(in the rows, 128 means zero)
Known rows:
[131 109 125 100 135 131 125 124 119 145 125 142 104 105 130 156 137 129
 122 144 142 148 132 111 125 125 126 125 132 134 127 129 159 130 117 149
 165 148 159 144 125 140 112 130] -> stekis
[162 113 113 127 118 130 120 130  92 144 118 134 112 145 146 103 158 116
 132 113 131 132 131 130 139 142 144 106 161 163 101 118 156 136  99 120
 151 139 121 118 115 128 134 135] -> tinugru
[154 115 113 128 116 119 124 126 120 141 111 120 122 148 153  96 161 116
 123 109 116 144 141 154 137 142 127  90 157 138 105 131 141 122 146 110
 124 130 129 118 110 128 136 148] -> rivu
[111 114 113 131 117 136 134 115 119 140 106 132 137 115 136 129 141 148
 141 130 115 142 126 160 125 143 132 133 115 110 156 160 103 135 143 113
 152 140 121 105 161 166 127 131] -> lozu
[137 127 147 129 197 110 127 121 138 134 127 130 120 105 139 172 127 111
 124 145 139 169 131 157 143 138 125 119 160  85  92 121 115 123 157 117
 118 125 164 137 115 141  98 122] -> galanar
[110 141 133 128 142 130 117 119 119 130 124 127 125 107 145 131 137 133
 138 136 124 139 128 158 142 118 135 121 154 100 141 155 119 121 153 102
 131 153 153 111 146 153 127 142] -> vigem
[117 129 130 126 140 119 123 119  99 133 111 136 128 118 140 143 125 116
 120 136 131 152 121 146 128 124 150 107 112 112 145 144 133 143 142  97
 131 147 137 142 115 134 124 136] -> magapel
[180 130 100 115  79 124  89 159  97 152  49 148 162 144 155  97 160 156
 136 114  49 207 143 160  94 139 126 122 119 154  68 137 106 149 201  89
 157 123  83  68 166 115  81 127] -> dolo
[112 142 146 112 168 135 119 129 143  96 157 104 100  99 137 144 144 134
 135 122 134 108 146 166 146  95 153 128 169  97 139 129 139 106 162 136
 121 143 170 138 135 131  97 124] -> brepe
[176 174 122 127  99  92  82 140 126 102 114  77 150 133 133 113 131 159
 139 154  57 187 141 163 126 143 141 141 143 144  74 138 146 118 192  85
 133  74  99  94 119  95 118 107] -> natres
[150 115 132 128 144 116 106 129 142 114 140  91 102 144 158 101 175 113
 128 104 116 133 159 159 155 132 127  89 169 121 101 102 149 111 166 131
 109 124 151 146 101 111 112 139] -> taflek
[110 121 134 123 137 118 127 112 129 149 116 141 116 119 142 134 139 126
 131 129 132 157 120 142 137 131 127 106 130 111 131 136 132 129 140 113
 138 157 156 132 125 138 121 136] -> brabrustom
[125 131 122 111 140 120 115 106 111 138 129 134 120 119 123 152 125 132
 124 139 134 144 124 120 140 151 148 136 122 143 142 135 166 139 115 131
 162 151 144 143 105 134 142 129] -> trevefus
[137 124 125 124 135 138 125 148  98 145 117 171  93  97 142 142 143 117
 114 131 141 146 114 128 110 113 142  94 118 145 134 134 135 137 120 131
 154 163 144 150 134 148 100 130] -> droklestom
[110 114 140 129 135 120 120 117 110 133 121 132 127 115 138 136 134 130
 131 130 131 137 120 143 127 128 149 121 118 102 142 139 133 138 142 110
 129 139 139 141 124 132 117 137] -> skimes
[163 111 122 121 104 120 118 130 130 128 117 100 124 141 147 108 157 128
 126 124 100 156 154 148 132 132 117 114 146 138  99 126 144 117 156 118
 123 109 131 124 114 124 116 144] -> zotrum
[128 123 128 105 135 128 118 126 106 144 126 150 111 111 129 147 134 126
 119 136 142 142 125 118 128 126 140 121 128 139 135 133 155 135 116 134
 160 155 144 144 122 141 119 132] -> getol
[136 129 142 148 164 111 125 149 117 135 136 147  79 103 149 156 152 108
 115 139 137 171 109 146 129 125 130  71 134 113 117 129 106 128 151 114
 104 140 165 161 125 134  95 134] -> livam
[141 109 121 113 100 132 114 128 140 129 134 103 114 138 161  94 162 135
 137 123 111 124 155 150 135 117 124 102 164 135 120 136 154 110 148 117
 130 134 145 120 125 128 135 155] -> raklos

Facts:
bizam {Φ=7, ρ=bredra, Ψ=vubrik}
boklan {Φ=781, ρ=skimes}
bovo {Φ=7, ρ=gariklu, τ=droklestom}
brabrustom {Φ=30, ρ=gariklu, Ψ=stusodan}
bredra {ρ=tridiga}
brepe {Φ=160, ρ=gariklu, Ψ=brosti, ε=grokim}
brosti {Φ=7, ρ=gariklu, Ψ=brabrustom, τ=kuzel}
bufi {Φ=160, ρ=gofle, Ψ=dela, τ=stufin}
davu {Φ=160, ρ=ploklok, Ψ=trevefus, ε=tudube, τ=skibra}
dela {Φ=160, ρ=gofle, Ψ=vipu, τ=matro}
doflu {Φ=30, ρ=kledre, Ψ=gosem, ε=fluskes}
dolo {Φ=781, ρ=dregril, τ=sufloplim}
drebonuk {ρ=skimes, Ψ=boklan}
dregril {ρ=dolen, Ψ=limu}
drepil {Φ=7, ρ=limu, ε=fegrok}
dribrupem {Φ=7, ρ=skudo, Ψ=magapel, τ=dela}
droklestom {Φ=7, ρ=limu, Ψ=drepil}
dustugim {Φ=160, ρ=fluskes, Ψ=mitrofon, ε=flalos, τ=fulus}
fegrok {ρ=momudor, Ψ=vezu}
fimak {Φ=781, ρ=tusuflek, τ=skuvemin}
flalos {Φ=7, ρ=zezi, Ψ=tridrel}
flififa {Φ=781, ρ=zezi, Ψ=flalos, τ=leska}
fliflok {ρ=bodon, Ψ=zigrak}
floklar {Φ=30, ρ=fegrok, Ψ=lugror}
flostel {Φ=7, ρ=zigrak, Ψ=kiskim, τ=sedrar}
fodran {Φ=160, ρ=zezi, Ψ=flififa}
foral {Φ=30, ρ=terak}
fostu {ρ=skimes, Ψ=drebonuk}
fulus {Φ=160, ρ=gagru, Ψ=goko, ε=lisu, τ=fodran}
fusum {Φ=7, ρ=grugel, τ=vipu}
gagru {ρ=klotun}
galanar {Φ=781, ρ=zigrak, ε=gagru}
gariklu {ρ=dudil, Ψ=molu}
gebradrik {Φ=7, ρ=ploklok, Ψ=klisko, τ=suzo}
gebreson {Φ=160, ρ=zigrak, Ψ=suflan, ε=dolo, τ=tete}
getol {Φ=7, ρ=skuvemin, Ψ=grusovim}
gofle {ρ=fibi, Ψ=zotrum}
goklon {Φ=7, ρ=kledre, Ψ=plobrel, ε=lisu, τ=rivu}
goko {Φ=7, ρ=gagru, Ψ=noror, ε=dudil}
gosem {Φ=7, ρ=kledre, Ψ=goklon, τ=brosti}
grabuta {Φ=160, ρ=fluskes, Ψ=kuzel}
grebon {Φ=7, ρ=skudo, τ=dolo}
grifik {Φ=7, ρ=zezi, τ=klotun}
grokim {Φ=160, ρ=klotun, Ψ=plokek, ε=dolo}
grudi {Φ=7, ρ=tudube, Ψ=suzo, τ=goklon}
grugel {ρ=grastam, τ=grusovim}
grusovim {Φ=7, ρ=skuvemin, τ=plokek}
gufosur {Φ=781, ρ=gofle, ε=vigem}
kabar {Φ=7, ρ=trotil, Ψ=stuvavam}
kiskim {Φ=30, ρ=zigrak, Ψ=gebreson}
klisko {Φ=7, ρ=ploklok, Ψ=davu, ε=limu, τ=tropul}
kloplim {Φ=781, ρ=fluskes, Ψ=vuder, ε=grugel, τ=tudube}
klotun {τ=vigres}
kuzel {Φ=160, ρ=fluskes, ε=fluskes}
leska {Φ=30, ρ=zezi, Ψ=grifik, ε=skuvemin, τ=dribrupem}
leze {Φ=160, ρ=trotil, Ψ=nagok, ε=drebonuk}
lezubra {Φ=7, ρ=trotil, ε=bodon, τ=zegon}
limu {ρ=dolen}
lisu {Φ=30, ρ=fluskes, Ψ=dustugim}
livam {Φ=30, ρ=tudube, Ψ=matro, ε=kledre}
lozu {Φ=781, ρ=plufun}
lugror {Φ=160, ρ=fegrok, Ψ=rivu, ε=lisu}
lutufi {Φ=160, ρ=drebonuk, ε=bredra}
magapel {ρ=skudo, Ψ=grebon}
matro {Φ=160, ρ=tudube, τ=kloplim}
mitrofon {Φ=7, ρ=fluskes, Ψ=plugrek, τ=plipo}
molu {Φ=30, ρ=dudil}
nagok {Φ=30, ρ=trotil, Ψ=lezubra, ε=lozu}
natres {Φ=781, ρ=ploklok, Ψ=sogrok, τ=grebon}
noror {Φ=7, ρ=gagru, Ψ=tropul}
petus {Φ=7, ρ=trikla, ε=dudil}
plipo {Φ=30, ρ=bredra, Ψ=taflek, ε=gagru}
plobrel {Φ=7, ρ=kledre, τ=terak}
plokek {Φ=7, ρ=klotun, Ψ=refe, τ=foral}
ploklok {ρ=kledre, Ψ=doflu, τ=gebradrik}
plufun {ρ=klotun, Ψ=grokim}
plugrek {Φ=160, ρ=fluskes, Ψ=tete, τ=flalos}
puplom {Φ=7, ρ=bodon}
puzok {Φ=781, ρ=momudor, Ψ=terak, ε=bodon}
raklos {Φ=30, ρ=trotil, Ψ=skuvemin, τ=vubrar}
refe {ρ=klotun, Ψ=gagru}
repin {Φ=160, ρ=dolen, Ψ=dregril}
ripur {Φ=7, ρ=skudo, Ψ=dribrupem, ε=klotun}
rivu {Φ=30, ρ=fegrok, Ψ=vubrar, τ=brepe}
rogi {Φ=7, ρ=grugel, Ψ=stekis, ε=grugel}
sedrar {Φ=781, ρ=tusuflek, Ψ=fimak, τ=zezi}
seson {Φ=160, ρ=fliflok, ε=trikla}
skekliko {Φ=781, ρ=fostu, τ=traklek}
sketul {Φ=160, ρ=zezi, Ψ=leska}
skibra {Φ=7, ρ=gofle, Ψ=studal}
skudo {τ=natres}
skuvemin {ρ=trotil, Ψ=vigem, τ=tusuflek}
sogrok {Φ=781, ρ=ploklok, ε=molu}
stekis {Φ=7, ρ=grugel, Ψ=fusum}
studal {Φ=781, ρ=gofle, Ψ=gufosur}
stufin {Φ=160, ρ=vezu, τ=gosem}
stusodan {Φ=7, ρ=gariklu, Ψ=bovo}
stuvavam {Φ=30, ρ=trotil, Ψ=leze, ε=fluskes}
suflan {Φ=30, ρ=zigrak, Ψ=galanar}
sufloplim {Φ=30, ρ=skuvemin, Ψ=getol, τ=tutrem}
suzo {Φ=781, ρ=tudube, Ψ=zegon}
taflek {Φ=30, ρ=bredra, Ψ=bizam, ε=trotil, τ=sogrok}
terak {ρ=momudor, Ψ=trikla, τ=taflek}
tete {Φ=30, ρ=fluskes, Ψ=grabuta}
tilor {Φ=30, ρ=fibi, ε=ploklok, τ=fliflok}
tinugru {Φ=7, ρ=magapel, τ=bufi}
traklek {Φ=7, ρ=dregril, Ψ=tusuflek, ε=fibi, τ=fostu}
trevefus {Φ=7, ρ=ploklok, Ψ=natres}
tridrel {Φ=160, ρ=zezi, Ψ=sketul}
trikla {ρ=momudor}
tropul {Φ=160, ρ=gagru, ε=drebonuk}
tudube {ρ=limu, Ψ=droklestom}
tusuflek {ρ=dregril, Ψ=dolo, τ=gufosur}
tutrem {Φ=781, ρ=fluskes, Ψ=lisu, τ=dolen}
vasa {Φ=781, ρ=terak, Ψ=foral, ε=klotun}
vezu {ρ=momudor, Ψ=puzok}
vigem {Φ=781, ρ=trotil, Ψ=kabar, ε=trikla}
vigres {Φ=781, ρ=zigrak, Ψ=flostel, ε=matro}
vipu {Φ=781, ρ=gofle, Ψ=skibra}
vubrar {Φ=30, ρ=fegrok, Ψ=zibrar, ε=flalos}
vubrik {Φ=781, ρ=bredra, ε=trotil}
vuder {Φ=7, ρ=fluskes, Ψ=tutrem}
zegon {Φ=781, ρ=tudube, Ψ=livam, τ=getol}
zezi {ρ=kledre, Ψ=ploklok}
zibrar {Φ=7, ρ=fegrok, ε=lisu}
zigrak {ρ=bodon, Ψ=puplom, τ=skudo}
zotrum {Φ=30, ρ=fibi, Ψ=tilor, τ=zigrak}

Rows:
No name comes twice in this set of rows, the named rows included.
[137 109 127 132 159 140 134 116 140 110 148  93 102 148 175  90 171 111
 139  90 128  95 167 189 166 110 139  97 198 109 114 116 141 101 156 133
  94 140 160 139 119 132 137 147] => kloplim
[151 113 135 125 183 118 127 148 106 143 118 166  80 105 145 179 146  93
 111 135 145 168 117 127 128 123 141 102 124 127 104 107 128 142 125 144
 130 143 157 173 109 129  76 121] => drepil
[129 141 125 152 130 142 145 154 120 112 142 131  97  92 149 135 142 133
 126 142 126 136 123 165 116 105 136  98 131 109 157 151  89 118 155 116
 120 130 143 126 153 162 101 136] => suzo
[108 103 112 117 105 125 117  95 107 138 107 118 140 126 121 130 124 145
 147 140 117 146 133 136 119 142 134 155 100 113 165 161 138 145 135 112
 139 139 128 132 140 143 151 142] => kledre
[115 116 128 104 118 139 118 121 117 138 136 136 101 109 132 135 139 134
 129 130 138 126 130 116 129 116 140 119 132 137 146 139 163 124 122 140
 158 167 159 145 132 131 115 139] => vuder
[120 147 154 131 181 104 105 126 121 116 137 115 103  99 141 168 143 107
 113 135 147 151 117 137 159 120 139  98 159 102 108 120 141 128 153 100
 116 138 178 147  90 124 101 139] => stuvavam
[189 101  70 174 148 166 188 141  77 143  90 159 108 152 170  89 153  98
 122 107 127 131 138 205 123 159 134 105 144 159 130 148  66 142 114 125
 109 125  97 116 140 206 149 147] => matro
[165 112 106 131  92 152 115 161 107 109 148 125  71 128 157  94 178 120
 129 108 110 120 150 147 116 103 138  98 146 185 128 126 147 109 130 154
 134 147 133 153 136 133 107 142] => grudi
[178 129 111 166 118 139 139 159 113 112 126 119  96 127 165  94 155 119
 128 120 103 141 143 186 123 121 128  90 147 140 116 140  95 119 156 114
 108 111 115 123 140 150 114 138] => zegon
[141 115 121 118 158 122 129 128 101 146 108 158 125 110 120 164 123 111
 114 143 140 164 118 126 126 147 144 125 114 142 120 124 141 154 121 128
 158 146 134 142 104 149 112 120] => puplom
[131 148 143 137 219 112 113 130 113 109 133 130 113 102 141 178 133 101
 119 134 136 151 129 173 158 131 161 119 159  95 104 120 115 138 165 113
 107 126 156 141  97 135  96 115] => kuzel

Now the same elements, written a new way:
Known rows:
[118 122 132 122 130 126 132 130 132 128 128 130 129 120 131 121 117 123
 128 126 155 134 138 129 129 131 128 126 130 123 129 121 124 129 121 134
 127 140 142 116 123 127 126 130 126 125 127 125 127 118 187 133 128 125] -> grusovim
[121 118 132 123 128 123 128 130 132 129 127 132 131 121 131 122 128 127
 128 126 156 127 145 129 126 131 130 127 129 126 127 122 126 129 125 131
 129 145 142 121 122 121 129 121 130 125 130 129 128 116 170 137 128 126] -> stekis
[131 132 128 135 129 128 122 123 129 129 132 127 128 141 130 136 134 148
 138 131 117 119 123 130 127 124 119 127 129 136 129 138 132 129 136 115
 129 137 120 124 130 128 134 128 132 126 126 136 130 133  90 135 125 130] -> bufi
[137 138 119 124 127 145 128 126 129 125 129 124 124 115 116 124 135 117
 123 126  96 143 121 128 126 123 131 130 134 128 124 128 121 133 137 124
 124 108  98 126 127 153 122 133 126 131 123 123 110 128 127 119 150 130] -> galanar
[119 126 135 121 126 123 134 141 132 128 122 132 128 128 130 127 115 106
 125 128 139 140 139 130 131 129 131 127 131 127 132 121 121 130 116 137
 128 125 153 131 124 137 122 122 126 130 126 126 127 115 152 129 128 124] -> gosem
[134  92 134 133 125 119 133 140 123 129 127 132 133 149 133 148 140 116
 125 129 125 107 113 118 124 129 115 129 116 136 127 127 137 115 115 125
 142 119 142 149 116 100 133 140 117 129 151 141 147 124  99 142 119 134] -> tudube
[136 140 120 124 126 133 130 134 128 126 122 129 129 132 117 116 128 116
 118 123  83 143 117 129 126 126 134 135 130 131 125 121 118 126 132 132
 125 102 121 135 125 147 118 135 123 134 130 120 108 117 115 118 140 129] -> leska
[131 115 130 130 129 116 134 141 122 132 130 132 128 138 138 138 129 122
 126 130 142 117 113 110 129 133 123 127 128 125 132 129 141 121 119 142
 133 114 151 130 126 107 130 137 124 134 138 137 145 141 134 130 110 129] -> limu
[132 145 124 123 130 130 118 127 127 128 130 129 124 137 137 128 114 137
 134 128 106 129 115 126 131 131 127 136 145 133 132 129 139 127 126 135
 126 144 133 105 127 121 127 132 119 128 127 134 121 120 127 134 124 131] -> skekliko
[132 122 125 126 125 131 126 127 126 131 132 128 126 146 128 130 117 126
 134 126 107 128 115 127 127 133 120 129 142 130 128 127 141 124 124 134
 125 130 138 116 116 126 129 138 114 130 135 140 119 111 144 128 132 133] -> zegon
[118 112 133 126 124 131 142 132 135 128 124 127 126 120 129 139 124 100
 125 128 154 141 144 135 128 127 128 121 122 123 126 123 116 130 119 122
 133 122 141 138 122 139 128 129 133 127 125 131 131 120 166 126 140 122] -> skibra
[131 135 131 132 130 131 132 127 124 128 128 121 124 128 127 139 129 112
 121 127 113 130 111 125 132 131 136 131 129 130 134 130 136 132 126 125
 130 131 129 145 129 127 124 130 128 132 120 130 129 129 117 123 126 125] -> terak
[138 108 136 137 127 129 128 129 125 126 124 128 129 139 121 147 147 102
 122 126 110 115 121 133 126 132 130 132 123 142 129 133 133 125 129 107
 137 141 129 157 118 119 128 128 122 127 138 139 129 106  84 142 130 129] -> fostu
[135 126 126 135 130 126 124 127 128 128 132 128 127 142 133 133 135 144
 137 131 124 118 117 127 125 123 115 126 129 135 129 138 133 125 134 121
 130 129 123 128 130 127 136 130 129 127 132 135 129 138  94 136 124 132] -> repin
[126 122 135 128 132 115 135 140 123 130 129 125 130 140 143 148 122 130
 130 134 136 113 112 118 132 132 123 130 120 127 139 125 143 120 119 133
 138 134 141 121 130 100 126 143 127 127 127 137 154 136 104 134 113 130] -> trotil
[128 137 128 129 128 123 130 133 125 130 128 117 126 151 128 132 115 134
 132 131 100 128 120 130 130 127 120 127 130 130 132 133 128 128 130 134
 123 111 144 121 128 144 127 132 128 133 126 131 128 134  95 113 130 130] -> tridrel
[126 125 125 128 128 129 132 122 128 129 131 121 126 129 129 133 118 138
 136 130 124 124 127 130 129 128 124 126 135 121 129 131 132 130 133 130
 124 131 127 117 127 138 132 135 130 127 122 133 127 132 149 123 133 129] -> tutrem
[127 109 134 125 121 128 130 127 133 129 124 132 131 134 126 131 129 115
 123 126 139 125 140 142 124 134 128 129 130 136 124 122 129 125 120 120
 135 156 143 136 110 120 125 131 120 120 139 137 124  92 166 139 137 129] -> getol
[128 122 126 129 129 130 121 126 128 127 129 131 129 133 133 130 129 145
 135 130 123 120 129 127 125 122 119 129 127 130 126 133 131 125 129 121
 130 131 118 118 127 125 135 130 125 127 132 132 126 132 112 140 125 132] -> sedrar

Rows:
No name comes twice in this set of rows, the named rows included.
[139 144 115 125 123 133 125 136 126 128 134 127 129 128 123 133 142 136
 127 134 114 134 124 129 126 128 123 123 132 129 126 125 126 117 139 130
 132 118 105 116 131 128 123 145 128 128 128 133 132 142  98 111 141 133] => grabuta
[126 140 127 120 131 118 117 130 125 130 130 125 130 141 134 117 112 150
 136 127 104 118 118 125 131 129 127 136 139 130 134 127 138 126 131 141
 118 136 138 102 129 127 127 126 120 129 126 130 122 124 130 133 117 133] => flififa
[123 139 131 121 134 126 121 125 131 128 126 140 129 113 125 104 129 131
 125 122 138 135 137 129 130 127 139 130 140 127 128 125 121 135 131 132
 118 141 139 117 128 141 123 104 128 128 124 121 110 123 178 140 126 123] => klisko
[123 121 134 124 126 115 132 127 128 129 126 128 134 141 142 134 114 147
 137 133 139 115 124 126 130 134 123 132 124 123 131 122 136 116 126 133
 134 138 142 107 132 107 130 139 132 123 128 137 145 125 131 136 118 130] => molu
[132 136 123 126 131 141 130 119 129 126 131 122 123 119 118 124 126 122
 129 124 103 137 117 126 126 122 128 132 135 127 127 133 126 138 135 123
 119 116 114 128 125 153 126 131 125 131 121 123 109 123 149 119 143 126] => vubrik
[137 121 129 133 129 125 125 128 123 132 129 131 128 133 127 128 139 110
 123 126 119 118 116 120 127 133 130 132 134 134 126 132 139 124 129 129
 129 130 130 142 123 118 127 125 120 131 137 137 127 126 128 134 123 129] => tusuflek
[141 156 121 116 128 140 120 137 130 124 131 144 126 109 120 111 136 109
 114 123 119 159 128 126 127 132 144 131 148 133 124 117 123 128 128 135
 127 134 112 116 123 131 111 119 121 127 126 125 103 116 158 134 144 125] => lezubra
[ 91 138 106 149  82 106  90 117 115 138 115 138 125 144 148 143  56 167
 154 135 248 140 198 179 137 149 122 105 109 130 109 129 115 127  82 175
 132 133 174 146 146  54 172 131 136 126 152 121 187 130  23  80  86 131] => lisu
[129 118 139 125 136 116 140 141 124 127 129 121 132 141 143 147 126 128
 127 133 115 112 107 111 131 131 124 134 124 127 141 123 146 118 123 130
 138 134 139 115 128 105 121 143 126 126 123 138 151 144 116 138 115 130] => fluskes
[125 108 131 135 128 121 129 131 130 128 127 116 133 141 123 138 139 145
 133 131 118 108 138 135 124 122 112 123 108 133 128 136 122 126 138 114
 128 121 125 137 131 142 136 130 134 128 132 131 135 144  77 122 128 132] => fodran
[131 153 125 128 136 128 126 118 127 132 133 127 122 129 123 114 131 141
 130 129 112 132 124 126 132 124 131 125 142 124 131 140 130 140 144 131
 112 122 130 120 140 157 127 113 138 133 115 127 113 146 134 117 130 125] => davu
[133 113 125 136 132 139 135 118 133 124 133 116 132 119 113 124 159 150
 129 128 109 113 137 128 120 113 116 126 112 127 122 141 117 130 152 102
 122 114  92 143 131 160 133 122 139 127 128 118 118 141 102 124 142 132] => brepe
[122 122 129 124 126 119 130 135 126 128 129 124 130 139 140 143 113 146
 138 135 126 118 127 127 130 129 119 127 127 128 134 126 138 121 123 134
 133 128 133 102 128 114 132 141 128 125 129 135 143 134 116 131 125 133] => lozu

The same elements again, as new rows of numbers:
Known rows:
[129 154 125 108 132 127 141 109  86 146 102 126 143 128 142 143 108 103
 139  92 115 127 131 145 125 117 150 126 142] -> skuvemin
[142 145 123 122 139 128 128 137 125 133 130 128 133 118 142 119 118 131
 139 132 130 128 124 129 120 149 118 120 133] -> raklos
[133 134 137 125 125 125 137 117 112 137 115 128 125 139 143 142 133 112
 135 104 122 126 128 125 118 125 121 128 127] -> tusuflek
[124 116 115 125 121 122 129 135 142 115 125 135 107 125 119 131 132 115
 120 130 133 126 147 131 143 139 141 125 127] -> getol
[124 116 122 119 142 131 130 138 136 117 130 120 117 110 131 128 118 124
 130 138 136 133 133 128 137 147 126 108 114] -> fusum
[126 116 120 121 129 126 132 138 135 116 125 128 109 116 128 129 127 124
 127 135 134 129 140 129 138 142 134 116 118] -> stekis
[128 136 134 128 126 129 133 119 108 140 121 124 130 142 133 131 129 109
 131 114 118 127 124 124 116 112 129 127 131] -> grastam
[131 151 131 126 130 136 134 112  98 148 145 138 121 147 141 158 117 110
 146 108 112 130 138 133 103 112 142 117 141] -> bodon
[134 132 133 150 121 126 117 137 136 134 149 128 128 131 117 121 141 141
 124 146 129 129 115 115 115 135 106 138 129] -> puzok
[136 145 126 131 131 130 121 128 113 135 132 130 137 126 124 125 121 138
 128 124 124 127 124 134 119 133 125 137 146] -> boklan
[124 116 128 125 132 131 120 125 117 125 128 133 133 127 121 129 122 119
 126 129 118 126 129 134 134 119 119 128 121] -> tridrel
[121 110 110 104 134 121 122 121 103 119 112 127 124 118 111 146 113 126
 122 120 121 125 150 151 153 127 148 130 131] -> flalos
[122 136 126 135 132 133 123 129 133 129 137 124 140 127 124 129 115 141
 122 127 131 128 124 134 124 130 132 135 134] -> suflan
[123 117 120 122 132 128 130 136 142 115 125 125 115 119 126 124 123 121
 124 136 138 132 139 129 140 141 135 118 119] -> bizam
[110 152 132 110 135 137 148 114 128 125  70 133 156 133 139  88  96  88
 118  80 130 124 118 144 125 101 151 132 148] -> gagru
[119 145 130 123 132 137 138 109  93 141 133 131 134 137 134 155 105 117
 134  98 113 132 130 141 110 103 150 122 138] -> trikla
[152 139 135 110 139 149 127 122 154 138 109 160 135 140 147 152 162 249
 139 149  85 136  96 107 132 116 189 124 145] -> zotrum
[133 139 119 133 120 124 124 132 127 134 124 140 128 135 126 124 126 133
 124 126 126 125 138 134 127 133 136 137 143] -> foral
[128 149 123 126 132 138 129 128 130 128 137 143 136 129 133 134 103 136
 135 118 127 129 132 143 117 131 140 128 148] -> lisu

Rows:
No name comes twice in this set of rows, the named rows included.
[136 127 125 124 127 124 131 128 127 129 122 132 120 128 139 133 132 121
 136 120 129 123 134 131 130 143 125 125 127] => repin
[118 114 131 128 134 122 122 127 125 121 116  89 149 105 119 120 132 136
 115 141 132 128 107 119 150 135 112 131 100] => dustugim
[126 144 127 136 131 133 123 126 123 132 142 126 143 126 119 132 116 144
 125 124 129 127 121 135 121 126 126 139 144] => studal
[117 111 117 132 123 127 126 133 147 113 128 130 110 125 114 134 127 123
 116 132 136 128 142 132 144 130 143 128 122] => skibra
[127 136 123 131 129 129 125 129 122 129 131 121 120 128 128 130 121 108
 128 122 129 128 131 128 130 130 123 124 130] => stufin
[131 153 131 113 140 132 135 111  75 147 125 114 135 128 144 152 108 111
 146 106 113 133 128 136 109 117 136 114 132] => grugel
[131 113 135 108 118 136 140 127 178 119 134 148 128 128 122 130 160 207
 139 168 133 137 126 125 143 100 185 123 126] => grebon
[122 122 135 137 133 131 131 142 158 116 118 117 137 120 134  93 130 111
 121 137 139 130 109 115 138 137 104 123 110] => gebreson
[117 123 129 151 117 127 117 129 146 126 138 123 140 135 104 119 134 144
 108 134 135 123 119 124 131 119 119 155 132] => gufosur
[127 119 139 137 125 128 120 134 165 121 127 124 125 130 133 115 133 149
 120 132 146 120 122 122 129 143  99 143 121] => livam
[119 102 125 139 128 114 102 109  88 145 175  77 145 116  93 198 132 185
 115 161 111 130 121 126 140 130 120 150 105] => nagok
[128 133 120 131 131 125 127 131 116 128 125 125 125 120 130 132 119  96
 127 117 126 126 132 130 129 143 117 123 126] => dela
[135 126 131 126 119 120 128 120  97 140 113 147 129 147 126 132 137  97
 130 111 110 122 134 129 124 110 123 134 137] => zezi

